Below is a small trained network, with its code and all its weights. Each question gives an input and a class and asks what happens when units are switched off, that is, made to give their printed mean instead of their output.

import numpy as np


def w(rows, s, z=0):
    codes = np.array(rows[::2]) - 128.0
    scale = np.full(codes.shape[1], s)
    scale[-1] = z or s
    return codes * scale


def f(y):
    return np.maximum(y, 0)


def log_softmax(a):
    a = a - a.max(-1, keepdims=True)
    return a - np.log(np.exp(a).sum(-1, keepdims=True))


def net(x, mask):
    res = np.array(x, float).reshape(1, 3) / 4 @ E
    y = f(res @ A[0][:, :-1].T + A[0][:, -1])
    res = res + np.where(mask, y, B[0][:, -1]) @ B[0][:, :-1]
    return log_softmax(res[-1] @ U[:, :-1].T + U[:, -1])


A, B = {}, {}
E = w([
[159,136,66,173,154,5],'x0',
[86,89,45,28,80,121],'x1',
[61,65,178,153,82,26],'x2',
],0.013)
A[0] = w([
[38,109,74,34,89,117,55],'N1',
[86,115,187,123,84,150,180],'N2',
[136,119,179,177,161,107,104],'N3',
[174,158,81,195,159,54,76],'N4',
[102,67,177,160,129,102,50],'N5',
[134,170,227,135,163,107,22],'N6',
[99,143,172,172,172,130,75],'N7',
[230,181,64,106,207,196,70],'N8',
[117,143,6,135,125,67,104],'N9',
[83,78,124,181,125,129,3],'N10',
[125,153,163,108,108,228,115],'N11',
[76,104,170,144,99,96,69],'N12',
[185,178,192,126,147,108,15],'N13',
],0.013,0.0042)
B[0] = w([
[173,192,183,89,112,105,228],'N1',
[121,180,168,177,236,131,185],'N2',
[173,209,113,101,72,136,185],'N3',
[69,139,215,145,203,185,223],'N4',
[164,74,136,185,115,48,180],'N5',
[109,168,170,50,100,88,179],'N6',
[138,165,179,73,75,124,171],'N7',
[185,78,105,168,136,24,253],'N8',
[160,152,191,128,151,206,221],'N9',
[157,74,128,117,142,58,153],'N10',
[95,137,169,152,186,93,215],'N11',
[203,81,81,168,193,75,183],'N12',
[171,129,126,2,83,151,168],'N13',
],0.0094,0.017)
U = w([
[87,132,205,149,250,176,102],'0',
[191,67,95,158,143,50,109],'1',
[170,168,155,22,63,140,127],'2',
[111,144,133,171,148,147,255],'3',
[97,94,68,148,79,171,106],'4',
[99,112,93,105,94,166,106],'5',
[106,71,114,104,85,171,111],'6',
[103,88,88,146,63,203,107],'7',
],0.012,0.02)

Each question gives the input, the list of numbers given to net, and the class t.
The units are the neurons (one row each of A and B). Each row of codes is followed by its name. A weight is (code - 128) times the scale printed after its matrix; where a second scale follows, it is the last column's (A, B and U).
mask holds one flag per neuron, in row order. A switched-off neuron (its flag False) gives its mean, the last column of its row in B, instead of its output. The means were averaged over made-up inputs and are rounded, as every weight is.
A unit's drop is (log p(t) with every unit on - log p(t) with that unit switched off) / (log p(t) with every unit on - log p(t) with every unit switched off).
The circuit of an input: a set's keep is (log p(t) with only the set's units on - log p(t) with every unit switched off) / (log p(t) with every unit on - log p(t) with every unit switched off). Starting from the 12 units with the biggest drops (on a tie, the unit counted first), units are removed one at a time, each time the one whose removal leaves the highest keep (on an exact tie, the one counted first), for as long as the keep stays at least 0.8.
circuit, biggest first: the units of the circuit, biggest drop first
top k neurons: the k neurons with the biggest drops, biggest first
drop of u: that unit's drop, to one decimal
input [-5,7,7], class 1: circuit, biggest first : (N12)
input [-6,6,-1], class 0: top 4 neurons : (N11 N2 N3 N13)
input [-2,-4,2], class 2: top 2 neurons : (N4 N8)
input [-8,7,8], class 0: top 2 neurons : (N2 N8)
input [8,2,8], class 0: top 2 neurons : (N4 N9)
input [7,-8,-2], class 2: top 2 neurons : (N13 N3)
input [-5,5,-4], class 0: top 2 neurons : (N11 N3)
input [2,-5,-4], class 2: top 2 neurons : (N13 N12)
input [-2,-1,2], class 3: top 2 neurons : (N4 N8)
input [7,-1,-6], class 0: top 2 neurons : (N4 N9)
input [7,6,-5], class 0: top 2 neurons : (N9 N4)
input [-2,2,-5], class 1: top 2 neurons : (N8 N4)
input [-5,2,-8], class 1: drop of N8 : 0.9
input [3,0,-6], class 1: drop of N8 : 2.0
input [-1,-7,8], class 1: drop of N5 : 1.1
input [5,-8,-5], class 2: circuit, biggest first : (N13)
